Here is a tiny trained network, its code and every weight. The questions are about switching its units off for an input and a class, where a switched-off unit gives its printed mean instead of its output.

import numpy as np


def w(rows, s, z=0):
    codes = np.array(rows[::2]) - 128.0
    scale = np.full(codes.shape[1], s)
    scale[-1] = z or s
    return codes * scale


def norm(h):
    return h / np.sqrt((h * h).mean(-1, keepdims=True) + 1e-5)


def f(y):
    return y / 2 * (1 + np.tanh(0.7978845608 * (y + 0.044715 * y**3)))


def log_softmax(a):
    a = a - a.max(-1, keepdims=True)
    return a - np.log(np.exp(a).sum(-1, keepdims=True))


def net(x, mask):
    res = np.array(x, float).reshape(1, 3) / 4 @ E
    u = 0
    for l in range(2):
        y = f(norm(res) @ A[l][:, :-1].T + A[l][:, -1])
        res = res + np.where(mask[u : u + 11], y, B[l][:, -1]) @ B[l][:, :-1]
        u += 11
    return log_softmax(norm(res)[-1] @ U[:, :-1].T + U[:, -1])


A, B = {}, {}
E = w([
[86,201,56,60,128,79,230,213,69,175],'x0',
[214,102,91,157,96,86,174,187,211,4],'x1',
[88,121,54,181,95,210,63,230,153,167],'x2',
],0.0033)
A[0] = w([
[168,175,81,151,187,95,65,137,87,142,7],'0.n0',
[161,136,69,136,68,79,151,120,173,72,145],'0.n1',
[53,139,105,130,162,163,111,69,93,200,121],'0.n2',
[148,138,123,93,191,111,94,112,139,108,149],'0.n3',
[126,84,142,100,94,145,130,150,88,145,2],'0.n4',
[90,64,89,166,107,237,85,207,132,115,108],'0.n5',
[70,165,59,144,81,112,208,127,124,156,71],'0.n6',
[125,33,56,110,143,173,132,138,130,141,67],'0.n7',
[101,77,158,186,177,192,39,38,175,46,105],'0.n8',
[93,239,94,116,105,103,252,202,58,155,68],'0.n9',
[102,127,163,145,72,67,132,186,127,173,30],'0.n10',
],0.0028,0.0048)
B[0] = w([
[71,169,129,102,113,83,123,43,171,4,41],'0.n0',
[95,131,123,84,197,180,140,117,105,184,197],'0.n1',
[178,103,88,94,195,159,174,141,178,101,221],'0.n2',
[125,152,140,149,110,143,145,146,113,136,156],'0.n3',
[89,175,129,96,147,67,105,48,189,24,40],'0.n4',
[143,148,141,146,64,50,145,76,136,182,213],'0.n5',
[117,144,170,166,145,115,120,142,116,70,131],'0.n6',
[126,196,142,110,107,64,105,71,166,103,82],'0.n7',
[92,160,156,103,140,87,149,208,58,71,223],'0.n8',
[115,144,182,155,161,87,102,197,83,84,250],'0.n9',
[108,152,153,121,173,86,61,103,159,3,57],'0.n10',
],0.0046,0.0018)
A[1] = w([
[131,163,159,100,145,45,155,3,132,100,100],'1.n0',
[137,93,215,197,142,155,24,80,160,78,125],'1.n1',
[107,188,122,69,137,97,191,102,114,102,71],'1.n2',
[187,91,79,114,123,149,169,45,211,211,4],'1.n3',
[176,135,95,123,142,123,171,154,240,40,105],'1.n4',
[77,163,56,166,122,151,59,166,168,144,108],'1.n5',
[166,150,162,76,153,49,145,41,150,121,88],'1.n6',
[28,183,135,111,160,146,98,38,100,189,81],'1.n7',
[162,129,164,146,168,132,159,190,93,174,170],'1.n8',
[154,117,190,102,171,98,200,107,92,111,101],'1.n9',
[168,120,68,156,79,75,195,158,179,82,109],'1.n10',
],0.005,0.003)
B[1] = w([
[76,132,101,193,77,142,74,160,195,179,142],'1.n0',
[54,217,93,64,157,33,215,253,54,125,182],'1.n1',
[78,167,123,145,135,147,60,219,174,137,139],'1.n2',
[76,134,150,134,120,97,150,185,51,95,124],'1.n3',
[115,118,142,95,209,199,106,76,99,207,162],'1.n4',
[124,181,137,163,96,91,110,80,199,106,182],'1.n5',
[143,166,85,185,59,172,76,162,160,172,139],'1.n6',
[191,108,95,116,197,183,122,137,201,59,177],'1.n7',
[131,87,182,132,109,105,116,78,121,66,252],'1.n8',
[114,139,75,182,66,123,98,122,170,138,186],'1.n9',
[99,129,154,102,187,177,77,81,111,150,175],'1.n10',
],0.0056,0.0047)
U = w([
[77,177,144,113,154,56,156,230,66,116,197],'0',
[112,161,94,213,28,142,71,131,217,189,210],'1',
[152,85,133,91,246,229,115,87,132,156,181],'2',
[157,53,189,157,56,83,153,64,94,77,161],'3',
[159,142,87,100,108,101,142,82,143,99,8],'4',
[140,134,99,62,86,106,143,74,154,96,4],'5',
[162,143,100,108,103,118,154,94,146,96,7],'6',
],0.012,0.0034)

Each question gives the input, the list of numbers given to net, and the class t.
The units are the neurons (one row each of A and B). Each row of codes is followed by its name. A weight is (code - 128) times the scale printed after its matrix; where a second scale follows, it is the last column's (A, B and U).
mask holds one flag per neuron, layer by layer. A switched-off neuron (its flag False) gives its mean, the last column of its row in B, instead of its output. The means were averaged over made-up inputs and are rounded, as every weight is.
A unit's drop is (log p(t) with every unit on - log p(t) with that unit switched off) / (log p(t) with every unit on - log p(t) with every unit switched off).
The circuit of an input: a set's keep is (log p(t) with only the set's units on - log p(t) with every unit switched off) / (log p(t) with every unit on - log p(t) with every unit switched off). Starting from the 12 units with the biggest drops (on a tie, the unit counted first), units are removed one at a time, each time the one whose removal leaves the highest keep (on an exact tie, the one counted first), for as long as the keep stays at least 0.8.
units of the circuit, in order: the units of the circuit, biggest drop first
most important unit: the unit with the biggest drop
k most important neurons: the k neurons with the biggest drops, biggest first
k most important neurons of layer l: the k neurons of layer l with the biggest drops, biggest first
drop of u: that unit's drop, to one decimal
input [-4,-6,-8], class 1: units of the circuit, in order : [1.n0]
input [2,-4,-1], class 2: 3 most important neurons of layer 1 : [1.n1; 1.n7; 1.n5]
input [-7,-7,5], class 0: 2 most important neurons : [1.n1; 0.n1]
input [4,2,5], class 1: 2 most important neurons : [1.n1; 0.n8]
input [3,1,-1], class 3: 2 most important neurons : [1.n8; 1.n1]
input [-3,1,1], class 3: units of the circuit, in order : [0.n8; 1.n8; 1.n2]
input [2,5,4], class 2: 3 most important neurons : [1.n10; 1.n9; 1.n4]
input [-6,2,-7], class 1: 4 most important neurons : [1.n0; 1.n6; 1.n9; 0.n9]
input [6,7,-6], class 2: units of the circuit, in order : [1.n4; 1.n10]
input [1,3,-2], class 3: 2 most important neurons of layer 1 : [1.n1; 1.n8]
input [3,3,-4], class 1: 2 most important neurons : [1.n9; 1.n2]
input [-1,3,2], class 3: 2 most important neurons of layer 1 : [1.n1; 1.n3]
input [2,3,-3], class 3: 2 most important neurons : [1.n8; 0.n2]
input [-6,1,3], class 0: units of the circuit, in order : [1.n1]
input [5,-7,-4], class 2: 2 most important neurons of layer 1 : [1.n7; 1.n1]
input [-8,8,4], class 0: 3 most important neurons : [1.n1; 0.n2; 1.n7]
input [3,3,-1], class 3: units of the circuit, in order : [1.n8; 1.n1]
input [0,3,0], class 3: 3 most important neurons : [0.n1; 0.n2; 1.n1]
input [-7,8,-1], class 2: 2 most important neurons of layer 1 : [1.n4; 1.n10]
input [5,4,7], class 1: units of the circuit, in order : [1.n1]
input [0,3,1], class 3: 2 most important neurons : [0.n1; 1.n1]
input [2,-1,1], class 3: 2 most important neurons : [1.n1; 1.n8]
input [-8,-3,1], class 0: drop of 1.n1 : 0.5
input [-5,4,-7], class 1: drop of 1.n0 : 0.2
input [-7,6,6], class 0: drop of 1.n1 : 1.2
input [4,-6,3], class 2: drop of 0.n7 : 0.0
input [2,-2,3], class 3: most important unit : 1.n8
